Each row has a name. After each piece below comes the name of the row it's from, unless a question asks for something else. Each question is about the rows just above it. Some pieces are copies with a little noise. Places in a row count from 0.

q343: [131 145 144 125  67  84 141 202  78 160 197 146  98 108 159 139 150 137
 133 152 100 104 143 117 130 103 125 141 158 126 146 142 151  77 143 148
 111  79 142 170  98 105 142 116  81 129 178 142  61 148 142 142]
q722: [105  88 107 179 105  98 141 173 129 125 133 141 129 203 138  88 156 110
 165 112 127  82 172 123 115 120  87 119 127 104 115 114 141  58 116 122
  97 189 129  86 108 120 126 110 111 143  84 124  92 108  90 131]
q963: [141 156  88 124  58 111 165 189 133 105 122 172 108 143 125 115  98 104
 107 180 119 116 112 131 110 129  92 129 141 120  87 123 129 114  88  90
 105 141 115 110  86 138 203  84 173 108  82 126  97 127 120 127]
[131  90 108  92 124] is which row, read backwards? => q722
[ 90 131 105  88 107 179 105  98 141 173 129 125 133 141 129 203 138  88
 156 110 165 112 127  82 172 123 115 120  87 119 127 104 115 114 141  58
 116 122  97 189 129  86 108 120 126 110 111 143  84 124  92 108] is which row reordered? => q722
which: [141 156  88 124  57 111 165 190 133 105 122 172 108 143 125 115  98 104
 108 180 120 116 112 132 110 129  91 129 141 120  87 123 129 114  88  90
 105 140 115 110  86 137 203  84 173 108  82 125  97 127 120 127] => q963
Which row holds these entries in another order? [ 98 159 130 108  79 148 143 178 125 111 126 142 151  67 152 100 197  77
 131 141 142 125 142 103 137 170  81  98 133 129 144 139 146  84 105 202
 142 146 145 150 116  61 148 142 141 142 143 160 117 104 158  78] => q343

q396: [154 111 120 103  69 156 165 103 110  93 138 104 138 180  98 127 107 120
  87  79  88 159 150 143 109 144]
q469: [160 182 148 150 156 102 118 173 136 141 150 126 160  88 154 106 119 130
 168 164 124 103 120 125 122 120]
q484: [128  85 112 116 159 143  92 170 159 134 165 107 108  90 141 126 149 143
 117 151 152 102 160  81 150 141]
q643: [106  85 112 116 159 143  92 170 159 134 165 107 108  90 141 126 141 143
 117 151 152 102 160  81 149 141]
q718: [142 155 111  94  72 137 165 107 108 123 110 110 130 181 126 131 106 141
  99  81  88 144 135 142  86 155]
q200: [103  50 150 111 123 155 102 116 158 139 109 160 146 131 152 100 123 100
 190 134 129 106 176  93 141 119]
q537: [ 99  53 147 129 101 148  99 123 156 137 113 165 135 106 149 100 122 101
 194 125 139 116 177  88 115 125]
q517: [156 103 119  88 141 182 168 173 124 164 122 126 106 125 136 160 130 150
 120 160 154 150 148 119 120 102]
Which row holds these entries in another order? [118 173 164 130 102 148 182 150 150 120 103 124 119 168 126 106 156 122
 160 120  88 136 125 141 154 160] => q469
Where do [154 111 120 103  69 156 165 103 110  93 138 104 138 180  98 127 107 120
  87  79  88 159 150 143 109 144] appear? => q396
Which row holds these entries in another order? [134 129 106 176  93 141 119 103  50 150 111 123 155 102 116 158 139 109
 160 146 131 152 100 123 100 190] => q200

q877: [ 52 142 131 144 130 149 155 150  93 169 148 103]
q231: [140  96 132 162 166  89 141 112  68  87 120 128]
q151: [ 76 164 127 112  85 169 125 152 167 179 143 121]
q82: [183 118 122 116 117 121  99 105 176  86 116 150]
q966: [179  96 127 150 163  88 126 102  99  80 115 140]
q740: [ 71 117 132 162 160 120 156 131  63 131 139 107]
q19: [118 164 123 103  77 168 111 138 194 162 137 136]
q80: [ 76 164 127 112  85 169 125 126 201 122 126 148]
q313: [ 54 155 128 128 107 162 143 154 130 180 148 105]
q32: [152 153 121 102  79 154 106 132 202 141 130 143]
The row with [ 76 164 127 112  85 169 125 126 201 122 126 148] is => q80
Which row holds these entries in another order? [155 150  93 169 148 103  52 142 131 144 130 149] => q877

q140: [ 39 217 220  48  45 220 159  48  45 197  47  54  56  52 216 146  35]
q657: [ 39 217 220  48  45 220 206  48  45 203  47  54  56  52 205 160  35]
q147: [ 41 208 208 225 214 208  41 216  47  36  44 217  75 222 213  47  56]
q160: [217 220  49 214 202  36  71 206 209  50 189 214 199 207  42  79 211]
Row and place of [189] in the named rows: => q160, 10
Put [ 35  39  45  45  47  48  48  52  54  56 160 203 205 206 217 220 220] back in order: which row is it? => q657
Where in the named rows is [159]? => q140, 6
which: [ 39 217 220  48  45 220 159  48  45 197  47  54  56  52 216 146  35] => q140
Among the named rows, does one hold [ 44 217  74] next to each other, in this order? => no

